Below is a small trained network, with its code and all its weights. Each question gives an input and a target symbol and asks what happens when units are switched off, that is, made to give their printed mean instead of their output.

import numpy as np


def w(rows, s, z=0):
    codes = np.array(rows[::2]) - 128.0
    scale = np.full(codes.shape[1], s)
    scale[-1] = z or s
    return codes * scale


def f(y):
    return np.maximum(y, 0)


def softmax(a):
    e = np.exp(a - a.max(-1, keepdims=True))
    return e / e.sum(-1, keepdims=True)


def log_softmax(a):
    a = a - a.max(-1, keepdims=True)
    return a - np.log(np.exp(a).sum(-1, keepdims=True))


def net(x, mask):
    ids = ['ΓΛΠΣΦαβτ'.index(c) for c in x.split()]
    T = len(ids)
    res = E[ids] + P[:T]
    r = res
    for j in range(3):
        rows = slice(2 * j, 2 * j + 2)
        q, k, v = (r @ M[0][rows].T for M in (Q, K, V))
        z = softmax(np.where(np.tri(T) > 0, q @ k.T / 2**0.5, -1e9)) @ v
        o = O[0][rows]
        res = res + np.where(mask[j], z, o[:, -1]) @ o[:, :-1]
    y = f(res @ A[0][:, :-1].T + A[0][:, -1])
    res = res + np.where(mask[3:7], y, B[0][:, -1]) @ B[0][:, :-1]
    return log_softmax(res[-1] @ U[:, :-1].T + U[:, -1])


Q, K, V, O, A, B = {}, {}, {}, {}, {}, {}
E = w([
[179,116,130,227],'Γ',
[187,148,146,254],'Λ',
[182,103,90,159],'Π',
[189,97,91,156],'Σ',
[216,185,93,110],'Φ',
[132,101,247,175],'α',
[56,129,145,168],'β',
[221,178,95,108],'τ',
],0.021)
P = w([
[207,54,251,117],'0',
[143,70,133,123],'1',
[132,86,117,127],'2',
[116,100,107,133],'3',
[112,113,105,141],'4',
[112,120,107,142],'5',
[106,133,105,149],'6',
[102,142,103,154],'7',
[107,144,101,158],'8',
[99,155,108,162],'9',
[100,164,101,163],'10',
[99,166,109,166],'11',
[103,163,115,173],'12',
[106,160,118,171],'13',
],0.012)
Q[0] = w([
[119,55,82,254],'h1',
[59,106,213,105],'h1',
[66,179,153,30],'h2',
[159,131,196,136],'h2',
[62,116,74,178],'h3',
[236,157,136,202],'h3',
],0.0084)
K[0] = w([
[119,104,245,61],'h1',
[81,129,153,174],'h1',
[18,134,153,48],'h2',
[70,163,97,177],'h2',
[74,161,99,90],'h3',
[115,177,158,139],'h3',
],0.013)
V[0] = w([
[94,99,95,101],'h1',
[56,155,118,198],'h1',
[86,97,131,143],'h2',
[134,110,236,138],'h2',
[155,108,6,91],'h3',
[78,141,132,76],'h3',
],0.014)
O[0] = w([
[164,47,104,173,48],'h1',
[91,65,58,102,92],'h1',
[136,126,102,118,109],'h2',
[137,62,167,110,191],'h2',
[155,94,247,121,9],'h3',
[161,159,135,150,40],'h3',
],0.013)
A[0] = w([
[214,92,84,110,194],'n1',
[102,146,114,134,103],'n2',
[248,205,93,2,3],'n3',
[192,192,22,164,139],'n4',
],0.0099,0.0064)
B[0] = w([
[137,67,167,186,154],'n1',
[168,130,92,144,155],'n2',
[5,121,143,96,178],'n3',
[155,77,147,151,249],'n4',
],0.011,0.017)
U = w([
[44,5,180,92,109],'Γ',
[34,254,6,87,200],'Λ',
[212,92,123,114,174],'Π',
[192,169,121,147,127],'Σ',
[238,113,148,148,161],'Φ',
[213,121,62,186,2],'α',
[253,106,136,183,105],'β',
[193,155,137,173,119],'τ',
],0.0092,0.0049)

Each question gives the input, a string of symbols that net reads in full, and the target symbol t.
The units are the heads (2 rows each of Q, K, V and O) and the neurons (one row each of A and B). Each row of codes is followed by its name. A weight is (code - 128) times the scale printed after its matrix; where a second scale follows, it is the last column's (O, A, B and U).
mask holds one flag per unit, heads first, then neurons. A switched-off unit (its flag False) gives its mean, the last column of its rows in O or B, instead of its output. The means were averaged over made-up inputs and are rounded, as every weight is.
A unit's drop is (log p(t) with every unit on - log p(t) with that unit switched off) / (log p(t) with every unit on - log p(t) with every unit switched off).
The circuit of an input: a set's keep is (log p(t) with only the set's units on - log p(t) with every unit switched off) / (log p(t) with every unit on - log p(t) with every unit switched off). Starting from all 7 units, units are removed one at a time, each time the one whose removal leaves the highest keep (on an exact tie, the one counted first), for as long as the keep stays at least 0.8.
circuit, biggest first: the units of the circuit, biggest drop first
most important unit: the unit with the biggest drop
k most important neurons: the k neurons with the biggest drops, biggest first
which heads matter: for each layer, one digit per head in row order, 1 if its drop is at least 0.15 and else 0, layers parted by /
input α τ Π, target Λ: which heads matter : 100
input α α Σ α Λ, target α: which heads matter : 001
input β Λ β β Σ β α Φ Π Σ Λ τ α Π, target α: circuit, biggest first : n3, h1
input β β α Π Π α Λ, target α: circuit, biggest first : n4, h3, h1
input Λ Λ Λ, target Λ: which heads matter : 101
input Γ Π τ, target Γ: circuit, biggest first : n3, n1
input Φ Π Φ Π τ Φ α Σ, target τ: circuit, biggest first : h1, h3, h2
input Σ Σ Γ τ Σ Π, target Φ: which heads matter : 101
input Π α τ β β β Σ, target β: circuit, biggest first : n3, h3
input α α Γ, target α: 2 most important neurons : n4, n2
input β β α Π Π Λ Φ, target Γ: circuit, biggest first : n3, n4, n1
input β β Π α α Π, target α: most important unit : n4
input α Λ Γ Λ α Σ Φ α Φ Φ β, target Γ: which heads matter : 011
input Π Λ τ Γ Λ τ α Φ Γ α, target Λ: circuit, biggest first : n4
input α Φ α Σ Π α Σ, target Λ: 2 most important neurons : n3, n1
input Π Λ Π τ Π Φ Γ, target Φ: circuit, biggest first : h3, h1
input Σ τ τ Σ α Λ Λ α Π Λ α Γ, target α: 3 most important neurons : n4, n3, n2
input β α Σ, target α: 2 most important neurons : n4, n2
input τ Σ Γ, target τ: which heads matter : 100
input β Λ Σ Λ Σ Λ β Γ Φ Φ β Γ, target β: most important unit : n3
input Λ Π τ τ Λ α Σ Σ, target Γ: 2 most important neurons : n2, n1
